B:
0: [  28   25  -37   47   77   28  -52    5 -191 -153   73  -11  -55  108
 -100  -69  -57   -8  -46   11   72  -74   21   36   42   21   27  -80
   69    6  119  -17  -87    8   25]
1: [  74   30  -21  -49  240  191  -13  -17   -9   29  133  100 -181  112
 -166    7 -265   74  132  -46 -291  155   13   43   77   98 -395  -26
   40  -76   -7 -333  -11   37 -154]
2: [ -66  -40  -10   67  108  -39    1   45 -178 -140   -8  -94   32   16
  -83  -69  115   42 -125  -31  131  -93   72    3   32  -20  315  -49
 -108  -14   31   71  -46  -15   83]
3: [-140  164 -122  105 -184  -40   25  135   13  105  -16  -22   15  -58
  -21  156 -109  -69 -152   62  184 -138  -47   -9  -27  103  176   33
   94  143  149  -54  -81 -117  124]
4: [ -42   68   85  -77   85  103 -147   18  164  -19  190  164  219 -141
 -179   93 -159 -101  -48  212   93   -2  -46   27   59   96 -132 -298
  103  -28   87 -311   19  -47  164]
5: [  11    7  -77  147  -47  -21  -63  -47 -126  -72   29  -33 -113   98
   72  -76  -25   46 -120  -37  209 -103   78  -44   78  -45   74   35
   86   43  203  121  -76  -36  -15]
6: [ -70  -75   11   12   13  222  -49   59  270  101  -15  123  188 -156
  -81   54 -434  106  -42  216   -5  124  -59 -175  166 -175 -331  -70
  149  -78  148 -582  105  -30  -61]
7: [  34    7  -11  -25  180   98  -73  -34  -33 -108  163   74  -67   87
 -134   -7  -99  -10   33   12  -88   32    7  116   42  117 -195 -129
   41  -40   68 -131  -57    7    9]
8: [ -27   27  108  -57  -31  -71  149   49 -364 -270 -101  -79  187   22
 -102 -129   18  146 -146   -6  159  -52   88 -170   51 -230  255 -138
  140 -157 -108   52  -66  142 -153]
9: [ -17   83 -167   94  104  128  -27  241 -170   51  -66  -76 -126   84
 -220   -8 -271 -114   31   52  -65 -126  -75   -2   -1  109   23   82
   48  172  165 -410  -63 -100   87]
10: [  41    4 -152  156   80  120  -89   40  -43   78   20  -15 -254  133
  -17  -44 -217   10   16  -42  -32  -45   28  -16   79   57 -148  137
   43  111  221 -202  -39  -82  -37]
11: [ -33    1  119  -96  -45  -15   33  -37  -29 -216   30   64  213  -26
  -27  -28  -27   50 -126   62  148  -11   74  -57   42  -85  -61 -222
  229 -121  -23    9  -69   77 -113]
12: [-236   83  -40   29 -188  -92  185   30  233  156  -31   -6   64 -150
   93  252   43  118 -198  -69   61   55   49    9  -34   71  138   63
  -22  -16  -86  129  -44  -69  -48]
13: [ -48  -43  -13    6   -3   27  -46  -56  200  -40   74   63   -2    1
   61   53  -32   -3  -82   -2   43    1   79   73   29   87 -199  -60
  117   10   91    2  -73  -51  -49]
14: [  48  150  -56  -58  251  193  -84   68  -52   24  242  138 -103   74
 -333  103 -297 -104  138   97 -241   65 -134  166   17  249 -283 -153
   18    7   71 -413  -35  -15  113]
15: [-220   42  -15   71 -185 -139  227   46   13   75 -127 -101   86 -129
   96  129  111  211 -245 -108  157   15   98 -117   14 -100  379  102
  -78  -57 -114  201  -28  -21  -85]
16: [-117  -12   30  -12  -94  -41   74   94  -13 -108 -117  -52  185  -71
  -10    3   -9   14 -167   45  171  -95   65  -80    4  -63  128  -71
  144    1    6  -37  -69  -15  -50]
17: [ -41  -50  -60   84  228   16  -65   29 -133  -94   80  -74  -71   53
 -134  -46   96   -5  -50  -38   16  -71   43  115   23  101  231  -36
 -205   29   71    2  -39  -55  163]
18: [ -38 -139  -70   60  203   39 -168  -65  192 -102  152   13 -101   57
    6    5  133 -101  -39  -29   -3  -64   79  264   -9  250 -102  -68
  -95   89  154   62  -90 -129  145]
19: [ -79  -11   47  -62   52   -2  -22   37    5 -195   61   28  188  -42
 -115   20   26  -64 -102   95  104  -69    7   82  -11   63   37 -218
   79  -26   24  -44  -81   -6   92]
20: [-169 -120   93 -121   -9  -39  103   70  142 -209 -106  -31  311 -127
  -30   28   98    1 -169   61   83  -38   84   36  -41  -11   42 -174
  108  -67  -98  -32  -81   -1  -40]
21: [-165  225  -22  -15 -229  -61  192   74   32  125    0   39   82 -111
  -23  241 -127   93 -154    5   71   40  -29  -63  -18   29  105  -14
  116  -37  -73    5  -58    1  -58]
22: [ -96   38 -113   23  158  106   39  145   59  106   22  -22  -96   -2
 -177  117 -140  -23   27  -10 -198   25  -40  110  -25  199  -40   49
 -104   68    8 -293  -33  -90   65]
23: [-115   91 -101   52  -14   59  155  177  -31  172 -123  -68  -71  -31
  -99  105 -205   92  -43  -48 -102   27   -1  -95   12   22   60  151
   -8   40  -37 -268  -13  -50  -93]
24: [ -79  170 -117   63   81   57   13  166 -142   88   68  -15  -59   -3
 -243  123 -153  -62  -17   51  -35  -55 -112   65  -14  158  184   -7
  -89   87   69 -239  -33  -77  190]
25: [  43  -40   20  -32   50  115   20   24  -26  -74  -47   26  -19   72
  -36  -83 -226   71    7   -4  -59   33   79 -112   83  -75 -289  -22
  224  -50   36 -253  -38   39 -236]
26: [  -1   75  -76  132  -65  -49   16  112 -393 -133 -106 -135  -36  112
  -61 -136  -55   19 -130  -10  239 -199   41 -143   51 -111  313   36
  110   71  141   18  -89   -4    0]
27: [ -7   2  -1  15   0  15 -36 -11 -16 -98  37  22   9  41  -5 -27 -57   6
 -75   6  96 -47  65  -9  45  11 -73 -74 141  -1  89 -25 -69 -10 -46]
28: [-227  -29   41    4 -156 -130   75   16  175  -83  -37  -26  261 -175
   76  125  169   32 -270   43  260  -74   69   23  -23   -1  257 -117
   20  -20   -8  190  -67  -59   79]
29: [-121 -216   75  -61  193   -5  -76 -137  351 -160  142   54  120  -78
   54   53  253   10 -110  -23   -4   54  141  235   -5  157 -102 -186
 -120  -75  -27  153  -52  -61   63]
30: [ -37   -2   96 -126  244   10  -31  -89    3 -202  254   97   88   -1
 -186   65  135    0  -21    3  -75   70   23  234  -10  179   -8 -293
 -109 -137 -100   69  -60   41  114]
31: [-229  -81  -21  -33   60  -13  117  189  152  -36 -139 -106  190 -145
 -102  107   74  -28 -136   25  -14  -58   28   76  -79  107  205  -25
  -94   47  -82 -142  -55  -97   89]
32: [  12    3   -5   21   88   59   42  -80  -20   27   65   35 -149   72
    5   -8  -98  172   -7 -117  -90  121  103  -47   95  -28 -148   35
    5  -98  -23  -32  -10   37 -193]
33: [ -84  -28  -17   42  -30  -37   78  112 -146 -109 -148 -113   82   -2
  -32  -68    5   45 -147  -16  140 -115   83 -101   16  -84  220   10
   64   14   17  -28  -67  -17  -53]
34: [  85   10   24   11  269   70 -141  -84 -235 -203  237   54  -57  118
 -199 -101    2    7   13   23   18  -10   19   99   81   52   29 -204
  -72  -78   94  -28  -38   44  119]
35: [ -45  186   60  -51 -130  -53   57    0 -156 -110   96   78  149  -24
  -96   74  -87   26 -131   78  183  -34  -24  -47   26  -30   87 -202
  199  -86    4   38  -79   68   -6]
36: [-202   41  -47   40   -4  -33  136  -18  261  209   57   14  -50 -126
   44  245   54  158 -116 -118  -84  137   64   68    0  126   86   85
 -199  -48 -114   73    0  -79  -23]
37: [-192  -50  -66   53  -16  -10   95   -2  316  158  -20  -15  -37 -109
  100  175   41  118 -121 -102  -52   84   97   56    0  104   -3  111
 -116    3  -42   28  -19 -104  -51]
38: [ -95  140 -155  192 -187  -32   31   61  -17  178  -31  -41 -143    9
   77  109 -119   51 -142  -43  170  -81   14  -81   40   24  152  167
   50  118  168   36  -51 -104    5]
39: [ -73  237 -156  164  -42    1   83   88 -186  232   55  -35 -219   29
  -97  142 -156   98  -57  -79   13    0  -50  -59   43   65  261  155
 -120   55   63  -51   -8  -58   61]
40: [  76  -55   86   39   32  201 -216 -114   97  -66  164  207  187  -67
  -59  -75 -394  103  -50  261  194   87  -32 -204  257 -269 -341 -236
  233 -151  275 -403  100   45  -16]
41: [ -73   96   11   19 -125  -35   59  -43   27    3   56   53   38  -33
   43   92  -57   93 -138  -10  128   22   52  -51   47  -24    9  -55
  120  -60   17   78  -52   10  -79]
42: [ -89  138  -15   20 -152   14   58  -38  180  167   74  108  -16  -75
   61  184 -169  105 -105   -7   47   86   27  -67   58   25 -132    5
  128  -40   22  -38  -14  -23 -111]
43: [ -52   41   17  -66   65   68  -36  -69  223   -4  204  151   18  -33
  -54  149  -74   -9  -21   35  -75   92   -2  155   13  176 -264 -161
   61  -55   19  -73  -51  -23   12]
44: [  -5   46  -31  -26  108   88  -55  100  -71 -109   67   29   27   48
 -193   11 -146 -108    4   86  -21  -74  -42   88   -8  130  -92 -129
  108   47   89 -236  -85  -32   76]
45: [-199  -42 -135   93  -78  -65   59  235  148   80 -242 -187  -12  -64
   65   60   93 -132 -163  -64  103 -216  115   27  -96  186  234  176
   13  250   55  -40 -108 -212   50]
46: [ -24  162   46  -95    1   55   88  -76   42   39  184  158  -10  -10
  -94  160 -173  123   -4   -9 -118  172   -9   27   45   64 -230 -129
  103 -152  -87  -75  -33   79 -133]
47: [ -31  -79   28  -57  139   87   60   11   59  -49  -15   10   -4   21
  -59  -14  -95  101   -3  -51 -145   91   91   -4   46    3 -198  -31
   37  -86  -68 -179  -26   23 -176]
48: [ -66 -186  -12   15  -15   -1  -85  -50  280 -147  -22   -3   44   11
  163  -27   78  -54 -127   -7  120  -84  149  103    0   85 -218  -49
  171   70  144   79 -114  -96  -63]
49: [  -7  186 -149  108  -13  105  -98   42   56  169  163  101 -190   54
  -90  151 -278  -82   14   55  -10  -23  -91   75   33  203 -180   25
   86  131  226 -213  -54 -111  109]
50: [-128  -23   18   20   69  -42  145  -75   70   66   30  -24  -52  -48
   39   91  116  241 -107 -172  -69  146  136    0   47   -5  132   49
 -193 -139 -156  149    3   12 -123]
51: [   0  155  -33   60   95   54  -30 -128   45  174  273  134 -213   28
  -46  151  -95  124    5  -85  -82  152   17   59   88  134  -91  -17
 -117  -78   27   19   20  -13    6]
52: [-158  -42    0   -1   20  -17   85  -11  208   49   12    2   44  -95
   29  129   59  104 -114  -65  -20   68   90   51    9   66   23   -3
  -81  -53  -68   28  -24  -49  -40]
53: [ -94   27   21   10  -50  -56  137   56 -144  -76  -93  -75   83  -24
  -32   -5   13  125 -148  -47  103  -27   79 -111   30 -105  222  -14
   40  -67  -65   41  -50   37 -100]
54: [ -49  -29 -152  115  108   82 -115  166    2    1  -40  -80  -91   49
  -97  -17  -99 -157  -28   40   28 -173   -3   75  -13  173   29   55
    4  209  213 -245  -75 -161  151]
55: [-195  -57   41  -49  -11  -60  149 -103  332   57   48   39   46 -119
  120  198  150  179 -142 -133  -66  161  136  101  -11   88  -43  -10
 -103 -128 -171  196  -36  -20 -126]
56: [ -71  229   -8    6 -184  -57  158   59 -221    1   -4    6   39   -4
  -72   95 -134  101 -124    1  117  -17  -17 -119   22  -65  157  -37
  166  -60  -27   26  -72   62  -92]
57: [ -53   85  -50  -18   16  142  140  131   40  171  -78   24  -65  -14
 -109   91 -344  119   27  -21 -203  119   -2 -126   54   -8 -221   99
  108  -33  -54 -409    8    2 -211]
58: [ -14  106   24  -15  -73    8  -19  -48    3  -62  122  100   43    7
  -19   58 -115   12  -85   49  114   -4   18   -3   44   22 -121 -142
  195  -40   74    2  -74   16  -43]
59: [   5   96  -78   51   78  121  -72  -31   97  119  175  112 -175   48
  -67  108 -215   11   34    1  -94   69  -21   77   60  150 -252   -2
   33   20  126 -182  -25  -54    2]
60: [  16  110  -28  104    9  -26   56   17 -367  -49    3  -67 -102   94
  -78  -79  -56  142  -91  -77  123  -47   53 -146   91 -122  269   33
    1  -47   38   54  -32   51  -60]
61: [  21 -133  -45   60   42   97   -9  115  -92 -117 -194  -94  -16   89
   -3 -189 -183   34  -41    1   42  -95  107 -156   79 -133 -123   75
  204   50  130 -270  -53  -23 -188]
62: [ -84   41  -30   10  -61   29   31  -20  213   98   44   70  -34  -40
   58  136 -105   55  -76  -31   -6   61   55   11   27   83 -183   10
   98   -4   29  -48  -45  -50  -99]
63: [  54  -38    3  -18  301  126 -118   54 -178 -190  117   12   -8   93
 -255 -111  -85  -76   46   62  -70  -49    2   94   46   90  -45 -170
  -23   -6   80 -252  -40   -3  108]
64: [ -87   87  122 -143  -22  -36  148  -31  -27 -122   78   81  189  -70
  -96  105   -9  118 -102    9   -2  100   33    0    6  -21   -1 -208
  102 -186 -175   32  -52  105 -112]
65: [  21  121  -58  -28  222  166  -50   47  -33   46  207  109 -120   65
 -265   99 -242  -38  103   44 -215   81  -89  133   25  202 -212  -98
  -32  -14   44 -327  -25  -16   76]
66: [-154  -31 -106  127 -144  -41  -17  137  110    7 -137  -94   68  -60
   72   39  -12  -80 -193   50  239 -193   42  -22  -15   45  164   68
   98  176  186  -32  -88 -154   86]
67: [  -9  -20   38  142  166  106 -300   64   24   95   75   26  113 -143
 -122  -98 -104  -69 -103  176  305 -139   53 -194  181  -56  239 -123
  -97   76  242 -360  145 -153  274]
68: [ -91  148   18   22  -45  -36  103  -35  -42  102   91   41   -6  -67
  -34  129  -31  171 -113  -60   52   93   44  -76   59  -19  164  -27
  -63 -110  -79   65    9   23  -43]
69: [ -18   29   48   30 -111  -73   68  -45 -193 -148  -44  -33   60   36
   59  -85    7  141 -165  -45  222  -50  125 -161   81 -177  143  -49
  163  -92   18  160  -63   69 -162]
70: [ -33  223  -70   47  -18   29   76   80 -209   87   71   21  -91   32
 -164  101 -197   62  -30   -4  -14   12  -64  -47   32   40  108    7
   20  -12   24 -129  -36    8   10]
71: [ -81   -8   85  -55   43  -46   77  -61  -34 -139   62   18  124  -39
  -48   28   86  128 -121  -32   53   52   81    7   36  -35  101 -152
  -12 -148  -98  115  -45   61  -55]

[ 468   -6 -264  101  106 -322 -287 -102  136  -43  -31  165   53  213
 -163 -127  212   64 -264  150   61 -125  -67  285 -166  153    2  155] : 60
[-124 -122  -51 -274  228    7   22   56 -165  222  -12   11    7  -94
  110   59   76 -172  452 -160 -209    1  126    5  225   81  116    0] : 62
[  -1  -99  -31  -59  -65 -234   29 -128  -20  318 -238  380   11  239
  260  160 -130   65  -29 -216  -91  383   29  291 -199  246 -190  -23] : 65
[  15  -72   -7 -159  -13  -37    8  -65 -137  106 -121  273   93   67
  102  109  -55   14  -94 -123  -86   93  -24   95 -131   90  -62  -89] : 7
[-108 -173   60  317  226 -205 -174  -95  -67   91   32   48 -128  208
  209 -121  114  -91  168 -210 -271  102  -63  279  204   -5  176   12] : 23
[ 396 -189 -310   -2  -40 -150  -92 -215  262 -300   98  -88   54  424
 -159 -160   98  144 -396  189   -3  -78   17   81   -7  -24  178   51] : 26
[ -73  -82  188  124 -117 -232  171   -3 -164   80   -7  234    1  278
  296  212   38  179 -279 -152  -23  437   47   77  113  -48 -192 -180] : 14
[ 132 -147  -10 -257  153   15  -34   95 -182 -340  361 -109  274    0
 -360 -108  412   23 -129  261   95 -155  167  -59  400   22  316  -31] : 5
[-508  298  195 -109   84  313 -280  345 -483  -93  -34  197  211 -301
 -136 -133   54 -275  217 -208  290 -249 -127 -186  181  278  537 -173] : 29
[-126 -380  312 -165  292   -5   39   -9 -421 -222  426   22  269  -12
 -156  -28  401  -15  -60   78 -240   69  157  134  498 -109  231 -142] : 10
[ 210 -215   46 -227   39  -75  220  -49 -243  -66  172   94  153 -207
   53  129  255  105   21   92 -203   16  102   19  130  -65 -225 -108] : 40
[  53  172 -113  300  192 -245  -49  267   57   57   55 -282 -293  277
  204   40  247  -39   34 -122   50  -44   22 -246  484 -308  125    1] : 21
[-263 -164  -86 -149  193  219  -37   44   -5 -184  134 -337  -43  404
  -46  -72   -9 -142  -53 -139 -146  -99   65 -314  495 -306  574 -148] : 66
[ -10  251 -221  283  329 -132 -501  185   56   81 -101  -62 -155  145
  -64 -250  167 -257  200 -139  119 -331 -147   48  150   99  447  153] : 15
[-386 -204  120 -447  192  460   94   92 -400 -203  186 -161  164 -186
  -63    4   44 -220  233 -134 -244 -243   51 -356  427 -212  436 -253] : 48
[ 143 -124 -348   11   14  -13 -214 -265  240   15 -229   64  -79  296
   74 -154 -201  -71   -5 -134 -195 -128 -130  153 -268   93  195   63] : 33
[ 228  252 -262  101  228 -322 -356  139   78  324 -235  186 -109  105
   14  -19  138 -127  108  -93  130 -118  -72  185 -103  213   17  190] : 68
[-276  126   22   51  197   19 -288  164 -218  125  -77  136   18 -108
   20 -152   83 -246  382 -207   61 -116  -59   88  143  283  376   21] : 52
[ -95 -193  112 -259  207 -100  190  149 -181   51  224 -113   57  314
   29  227  254   35 -132  -34  -82  258  270 -140  578 -257   87 -139] : 49
[ 197   32 -165   50 -108   -3   76   14   -5 -182    4  -76  -62  -59
  129   -5   70   58  -29    2  -21 -188  -68 -202   44 -121  -28  -93] : 11
[ 204  102 -270 -420  255 -297 -253   42   -7  655 -370  474   95  -12
  -33  151   24 -151  327 -106   46  109  111  400 -320  539 -151  239] : 51
[ 213 -111 -238 -204  -58  -52  -47 -169  109    9 -130  156   78  263
  -24   28  -87   54 -227  -10  -39   23   -9   77 -203   86    9  -12] : 0
[ 170  -28 -363 -277   90 -116 -324 -177  207  264 -346  322   83  390
 -118  -37 -196  -81 -129 -100   22   20  -34  301 -393  344  155  140] : 67
[ 331  -22 -378    0   86 -369 -143 -156  313  401 -341  180 -183  495
  204  125 -127   24 -123 -152 -124  163   -6  244 -269   55 -190  149] : 70
[ -56  -44 -148  -29  107  -66   47  158  119 -117  164 -359 -116  519
    0    7  135    9 -131  -32   79   86  188 -279  575 -237  376  -62] : 3
[ 425  129 -195  521 -136 -217 -193  -72  134 -383   41  -15  -99  107
   48 -220  174  142 -369  100   86 -293 -265   21 -121  -89    7    3] : 8
[ 108 -398  -22 -152  122    0  116 -323 -139  101  -45  168    1 -141
  272   72  -33  -40  226 -147 -602  -25  -59  214 -153  -99 -209  -73] : 25
[ 154  193  163  172  -95 -153 -154  181 -268 -347  170  254  258   64
 -225  -47  336  166 -600  171  405  -45  -97    1   73   76   80 -125] : 34
[ 161  101  -79   17   97 -264   24  101  -88  314 -152  171 -117  -87
  268  179  132  -25  207 -137  -75   61    5   60   -7   45 -277   21] : 46
[  66 -148 -187 -269  363 -100 -108   68   43  108  101 -178    5  325
 -138    7  206 -119   85    2 -102  -27  199  -15  388  -80  300   76] : 38
[ 137  105  -96  340  111 -132 -272   41    3 -152   21  -27  -96  130
   12 -181  168  -55 -119  -39   20 -233 -180   18   81  -76  203   14] : 53
[  24 -281  111 -122  127 -162   18 -253 -262  367 -182  487   66 -149
  316  158  -42  -43  213 -238 -451  195  -57  450 -292  160 -335  -29] : 1
